M = [140 156 135 178 178 114 172 168 145 127 111  66 100 133 112]
What is the entry at the centre?
Answer: 168
The entry just right of 140 is 156
The entry just right of 127: 111

Read these off the matrix that follows.
1) Read off the entry just left of 80.
2) Read off the entry in the top-right corner.
3) Read off the entry just right of the smallest entry.
4) Read off the smallest entry in the last row.
5) Read off the bottom-right entry.
6) Read off the first entry in the row that holds the smallest entry.
7) Read off the 3rd entry on the diagonal from the top-right corner.
8) Read off the entry in the top-left corner.
[[140 154 114 192 123]
 [115 147  80 202 102]
 [128  91 118 166 111]
 [101  93  66 162 101]]
1) 147
2) 123
3) 162
4) 66
5) 101
6) 101
7) 118
8) 140

Questions about the grid below. Rows and columns are numbered from 0.
1) Read off the entry at row 0, column 2.
2) Read off the entry at row 2, column 0.
3) Read off the entry at row 2, column 2.
4) Read off the entry in row 1 and column 0.
5) Read off the entry in the bottom-left corner.
6) Read off the top-right entry.
7) Read off the entry in row 1 and column 1.
8) Read off the entry directly below the smallest entry.
[[109,123,145,109,140,187],
[110,76,161,120,136,111],
[163,77,110,135,125,131],
[167,94,115,148,149,156],
[156,86,121,156,137,99],
[130,71,132,120,132,146],
[109,84,149,107,130,158],
[126,143,125,117,140,200],
[176,90,105,143,129,141],
[128,93,155,153,170,103],
[142,124,128,139,167,180],
[117,77,160,129,145,108],
[173,109,115,171,157,125]]
1) 145
2) 163
3) 110
4) 110
5) 173
6) 187
7) 76
8) 84

[[140,126,139,60,140,141,124,107,170,73,80,106,148,172],
[122,176,111,141,105,171,135,123,139,154,135,171,136,106],
[112,132,115,128,149,190,124,121,77,112,119,137,174,112],
[170,140,128,127,150,95,138,107,152,78,115,162,118,147],
[98,114,122,111,123,128,143,179,88,105,101,135,143,120],
[119,63,61,85,160,98,124,125,100,106,142,133,81,125],
[166,167,131,94,188,114,111,100,73,132,108,123,142,134],
[136,95,146,102,111,121,133,125,62,142,119,83,166,138],
[106,156,159,144,108,120,160,57,143,121,116,146,166,182]]
Counting starts at 0.
The bottom-left entry: 106
Which number is the entry in the top-right corner?
Answer: 172
Which number is the entry at row 0, column 1?
Answer: 126
Which number is the entry in the top-left corner?
Answer: 140
The entry just left of the largest entry: 149
The bottom entry of the column that holds the largest entry -> 120
Which number is the entry at row 1, column 0?
Answer: 122
Which number is the top entry of the column that holds the largest entry?
Answer: 141
The entry directly below the largest entry is 95
The entry just right of 80 -> 106
The top entry of the column that holds the smallest entry -> 107
Which number is the entry directly below 78?
Answer: 105
Which number is the entry directly below 83?
Answer: 146
Which number is the entry just left of 85?
Answer: 61
Which number is the entry at row 2, column 0?
Answer: 112
Which number is the entry directly above the smallest entry?
Answer: 125
The entry just right of 190 -> 124
Which number is the entry directly above the largest entry?
Answer: 171
Which number is the entry at row 0, column 2?
Answer: 139
Which number is the entry in the bottom-right corner?
Answer: 182
The entry just left of 57: 160
The smallest entry is 57
Which number is the entry at row 1, column 2?
Answer: 111
The entry just right of 179 is 88

Read these off the array that follows. Rows and columns are numbered from 0.
1) Report the entry in row 0 and column 2.
2) Report the entry at row 2, column 0.
3) Report the entry at row 0, column 1.
4) Report the entry just right of the largest entry.
5) Report the entry directly below 183.
6) Report the top-left entry.
7) Report the entry directly below the smallest entry.
8) Report the entry in row 1 and column 0.
[[105,151,181,178,188,186,145,71],
[90,183,129,82,147,134,180,116],
[140,191,101,78,143,155,178,103]]
1) 181
2) 140
3) 151
4) 101
5) 191
6) 105
7) 116
8) 90

Questions about the array below. Indices start at 0.
1) Read off the entry just left of 110.
2) Read off the entry just right of the largest entry.
3) Read off the entry just left of 147.
4) Read off the entry just left of the largest entry.
5) Read off the entry in row 1 and column 1.
6) Read off the entry in row 2 and column 0.
7) Read off the entry in row 0 and column 1.
8) Read off the entry at row 1, column 0.
[[134,128,121,70,96,127,103,178,122,126,165,96,193,129,169,134],
[56,128,93,165,75,172,142,137,83,171,115,96,131,89,119,92],
[113,128,114,124,157,160,164,155,147,160,166,110,71,164,163,129]]
1) 166
2) 129
3) 155
4) 96
5) 128
6) 113
7) 128
8) 56

[[121,208,125,127,45,186],
[185,94,85,75,136,128],
[89,85,167,167,204,85],
[177,142,87,81,87,162],
[124,204,124,119,50,196],
[208,88,66,56,124,128]]
The entry directly below 125?
A: 85
The 4th entry, reading row by row: 127
The bottom-left entry?
A: 208
The entry directly below 186?
A: 128
The bottom-right entry is 128
The third smallest entry?
A: 56
The third entry on the main diagonal: 167
The smallest entry in the first column?
A: 89
The entry just right of the smallest entry: 186
The first entry of the smallest entry's row: 121
The entry just right of 142 -> 87
The entry directly below 142?
A: 204
The fifth-last entry, reading row by row?
A: 88
The entry just left of 186 is 45

[[177 176 172 183 178 183 183 176]
 [162 202 197 117 133 216 109  74]
 [122 120 119 125 123 123 125 122]
 [183 183 175 193 185 196 192 175]
 [179 175 177 181 179 173 183 188]
 [185 186 192 175 178 181 177 183]
 [175 167 167 184 177 170 187 188]
 [162 199 196 117 133 210 111  81]]
Find the bottom-left entry.
Answer: 162
The entry directly below 193: 181
Find the last entry, reading row by row.
Answer: 81
The first entry of the smallest entry's row: 162
Find the entry just left of the smallest entry.
Answer: 109
The bottom entry of the column that holds the largest entry is 210
Find the top-right entry.
Answer: 176
Find the first entry, reading row by row.
Answer: 177
The smallest entry in the last column: 74
Find the 4th-last entry, reading row by row.
Answer: 133
The entry directly below 184: 117
Find the third entry on the main diagonal.
Answer: 119
Find the largest entry.
Answer: 216
Find the third entry in reading order.
Answer: 172
The top entry of the column that holds the largest entry is 183
Find the entry directly below 119.
Answer: 175
Find the entry just right of 186.
Answer: 192
Find the fourth entry, reading row by row.
Answer: 183
Find the entry just left of 216.
Answer: 133
Find the entry just left of 186.
Answer: 185
